Below are the code and all the weights of a small trained network. Each question names an input and a class and asks about switching units off, where a switched-off unit gives its printed mean instead of its output.

import numpy as np


def w(rows, s, z=0):
    codes = np.array(rows[::2]) - 128.0
    scale = np.full(codes.shape[1], s)
    scale[-1] = z or s
    return codes * scale


def norm(h):
    return h / np.sqrt((h * h).mean(-1, keepdims=True) + 1e-5)


def f(y):
    return y / 2 * (1 + np.tanh(0.7978845608 * (y + 0.044715 * y**3)))


def log_softmax(a):
    a = a - a.max(-1, keepdims=True)
    return a - np.log(np.exp(a).sum(-1, keepdims=True))


def net(x, mask):
    res = np.array(x, float).reshape(1, 4) / 4 @ E
    u = 0
    for l in range(4):
        y = f(norm(res) @ A[l][:, :-1].T + A[l][:, -1])
        res = res + np.where(mask[u : u + 9], y, B[l][:, -1]) @ B[l][:, :-1]
        u += 9
    return log_softmax(norm(res)[-1] @ U[:, :-1].T + U[:, -1])


A, B = {}, {}
E = w([
[202,197,32,130,127,169,118],'x0',
[136,30,42,130,79,97,93],'x1',
[158,130,172,253,100,135,108],'x2',
[117,70,81,167,176,191,247],'x3',
],0.0027)
A[0] = w([
[163,151,175,123,98,163,208,102],'0.n1',
[133,116,68,166,153,219,192,106],'0.n2',
[115,175,126,87,186,118,158,167],'0.n3',
[74,102,71,65,165,99,163,80],'0.n4',
[140,76,146,132,206,174,211,58],'0.n5',
[67,76,177,97,145,79,164,124],'0.n6',
[3,44,156,161,117,103,146,69],'0.n7',
[199,57,132,152,72,122,182,99],'0.n8',
[142,59,134,148,95,190,187,3],'0.n9',
],0.0046,0.0023)
B[0] = w([
[103,86,160,118,169,99,113,157],'0.n1',
[98,165,100,123,133,115,79,254],'0.n2',
[215,132,145,143,125,106,144,202],'0.n3',
[145,162,148,76,104,74,190,183],'0.n4',
[59,143,106,108,200,108,85,205],'0.n5',
[153,137,127,111,56,182,143,198],'0.n6',
[110,102,162,99,78,177,114,210],'0.n7',
[158,142,135,169,154,118,187,160],'0.n8',
[2,102,63,151,126,122,114,131],'0.n9',
],0.005,0.0018)
A[1] = w([
[153,50,103,131,87,97,125,75],'1.n1',
[69,101,65,126,108,89,128,61],'1.n2',
[143,189,157,136,97,97,100,165],'1.n3',
[88,110,128,221,91,111,117,29],'1.n4',
[118,138,185,185,225,90,153,70],'1.n5',
[101,105,102,139,152,102,253,126],'1.n6',
[121,54,52,180,70,28,140,42],'1.n7',
[95,61,69,128,62,93,167,57],'1.n8',
[95,89,99,128,163,199,177,2],'1.n9',
],0.005,0.0023)
B[1] = w([
[153,134,168,126,201,194,68,140],'1.n1',
[172,152,135,152,204,124,134,139],'1.n2',
[45,119,93,85,171,143,103,254],'1.n3',
[198,160,98,94,124,32,165,139],'1.n4',
[190,187,173,116,143,155,134,177],'1.n5',
[126,141,117,130,164,80,65,205],'1.n6',
[201,153,185,81,187,146,103,180],'1.n7',
[255,138,124,137,206,175,108,177],'1.n8',
[81,119,125,162,173,60,70,123],'1.n9',
],0.0048,0.0015)
A[2] = w([
[118,61,124,139,133,198,153,250],'2.n1',
[150,149,147,254,93,101,132,152],'2.n2',
[135,191,52,132,145,180,111,24],'2.n3',
[86,192,200,112,173,146,180,110],'2.n4',
[95,126,97,129,162,170,157,130],'2.n5',
[152,168,21,172,108,182,125,22],'2.n6',
[144,162,138,70,72,123,57,202],'2.n7',
[84,31,169,153,118,111,156,1],'2.n8',
[144,188,65,134,90,131,156,162],'2.n9',
],0.0057,0.0012)
B[2] = w([
[81,194,141,121,106,157,76,154],'2.n1',
[130,96,32,26,131,47,228,182],'2.n2',
[70,106,207,142,47,165,112,205],'2.n3',
[217,57,70,163,124,162,80,216],'2.n4',
[100,86,150,170,78,51,68,149],'2.n5',
[73,147,222,100,77,175,116,196],'2.n6',
[90,111,95,213,194,112,152,252],'2.n7',
[99,161,205,71,26,167,104,141],'2.n8',
[106,17,253,57,83,127,137,181],'2.n9',
],0.0052,0.0029)
A[3] = w([
[135,77,180,127,170,112,81,136],'3.n1',
[209,162,151,168,199,198,133,24],'3.n2',
[94,106,126,173,160,174,195,11],'3.n3',
[6,177,82,187,185,55,52,3],'3.n4',
[98,160,112,88,161,200,137,105],'3.n5',
[139,126,87,59,127,21,254,52],'3.n6',
[111,149,122,119,132,181,74,54],'3.n7',
[162,110,110,59,97,127,181,91],'3.n8',
[116,158,89,73,141,59,163,137],'3.n9',
],0.006,0.0023)
B[3] = w([
[132,171,79,132,118,134,154,192],'3.n1',
[196,122,69,67,151,137,73,184],'3.n2',
[88,97,91,139,106,60,97,106],'3.n3',
[18,29,70,181,210,69,168,254],'3.n4',
[119,114,133,173,125,93,117,146],'3.n5',
[184,254,121,184,61,98,189,195],'3.n6',
[126,104,149,156,109,89,183,145],'3.n7',
[110,144,116,181,134,104,103,159],'3.n8',
[167,113,163,184,107,114,143,161],'3.n9',
],0.0082,0.0031)
U = w([
[1,10,20,194,240,56,131,228],'0',
[20,88,229,29,9,241,74,57],'1',
[216,115,20,58,218,191,29,199],'2',
[171,232,93,215,47,30,215,6],'3',
],0.008,0.0025)

Each question gives the input, the list of numbers given to net, and the class t.
The units are the neurons (one row each of A and B). Each row of codes is followed by its name. A weight is (code - 128) times the scale printed after its matrix; where a second scale follows, it is the last column's (A, B and U).
mask holds one flag per neuron, layer by layer. A switched-off neuron (its flag False) gives its mean, the last column of its row in B, instead of its output. The means were averaged over made-up inputs and are rounded, as every weight is.
A unit's drop is (log p(t) with every unit on - log p(t) with that unit switched off) / (log p(t) with every unit on - log p(t) with every unit switched off).
The circuit of an input: a set's keep is (log p(t) with only the set's units on - log p(t) with every unit switched off) / (log p(t) with every unit on - log p(t) with every unit switched off). Starting from the 12 units with the biggest drops (on a tie, the unit counted first), units are removed one at a time, each time the one whose removal leaves the highest keep (on an exact tie, the one counted first), for as long as the keep stays at least 0.8.
circuit, biggest first: the units of the circuit, biggest drop first
most important unit: the unit with the biggest drop
top k neurons: the k neurons with the biggest drops, biggest first
k most important neurons of layer l: the k neurons of layer l with the biggest drops, biggest first
drop of u: that unit's drop, to one decimal
input [1,-3,-8,-8], class 0: circuit, biggest first : 2.n7
input [-6,-7,-2,5], class 2: circuit, biggest first : 2.n4; 3.n4
input [-3,-6,-6,-7], class 0: top 3 neurons : 2.n7; 2.n2; 1.n3
input [-2,-3,-4,3], class 3: 2 most important neurons of layer 0 : 0.n4; 0.n3
input [-6,6,-4,-4], class 1: top 3 neurons : 0.n7; 3.n4; 1.n5
input [7,5,8,4], class 3: top 2 neurons : 0.n8; 1.n4
input [-1,-3,4,-2], class 3: 4 most important neurons of layer 1 : 1.n7; 1.n1; 1.n8; 1.n4
input [-2,7,-7,3], class 2: 2 most important neurons of layer 1 : 1.n8; 1.n1
input [-4,-7,0,-6], class 2: top 3 neurons : 2.n4; 0.n2; 0.n9
input [-2,-3,-4,-3], class 3: top 4 neurons : 2.n3; 1.n1; 0.n2; 1.n8
input [8,7,-6,-3], class 1: top 2 neurons : 3.n4; 2.n6
input [-4,-7,-5,-8], class 0: top 2 neurons : 2.n7; 1.n3
input [-7,-5,-7,6], class 1: top 3 neurons : 0.n7; 0.n6; 2.n2
input [5,-7,-4,5], class 2: top 3 neurons : 0.n3; 2.n4; 0.n1
input [4,7,4,2], class 2: most important unit : 1.n7
input [-5,4,5,-2], class 1: top 3 neurons : 0.n7; 2.n8; 1.n1
input [-7,8,5,-6], class 2: top 2 neurons : 3.n4; 2.n3
input [-8,-4,7,7], class 1: 3 most important neurons of layer 2 : 2.n8; 2.n7; 2.n4
input [-6,-3,7,5], class 3: 2 most important neurons of layer 2 : 2.n2; 2.n3
input [-6,1,-8,1], class 3: most important unit : 0.n4
input [8,7,2,2], class 1: 2 most important neurons of layer 2 : 2.n6; 2.n3
input [-5,-2,-8,5], class 3: drop of 0.n4 : 1.3
input [4,8,3,-3], class 2: drop of 1.n7 : 0.3
input [-1,4,-8,0], class 3: drop of 0.n4 : 1.0
input [-8,6,-4,3], class 1: drop of 0.n7 : 1.2
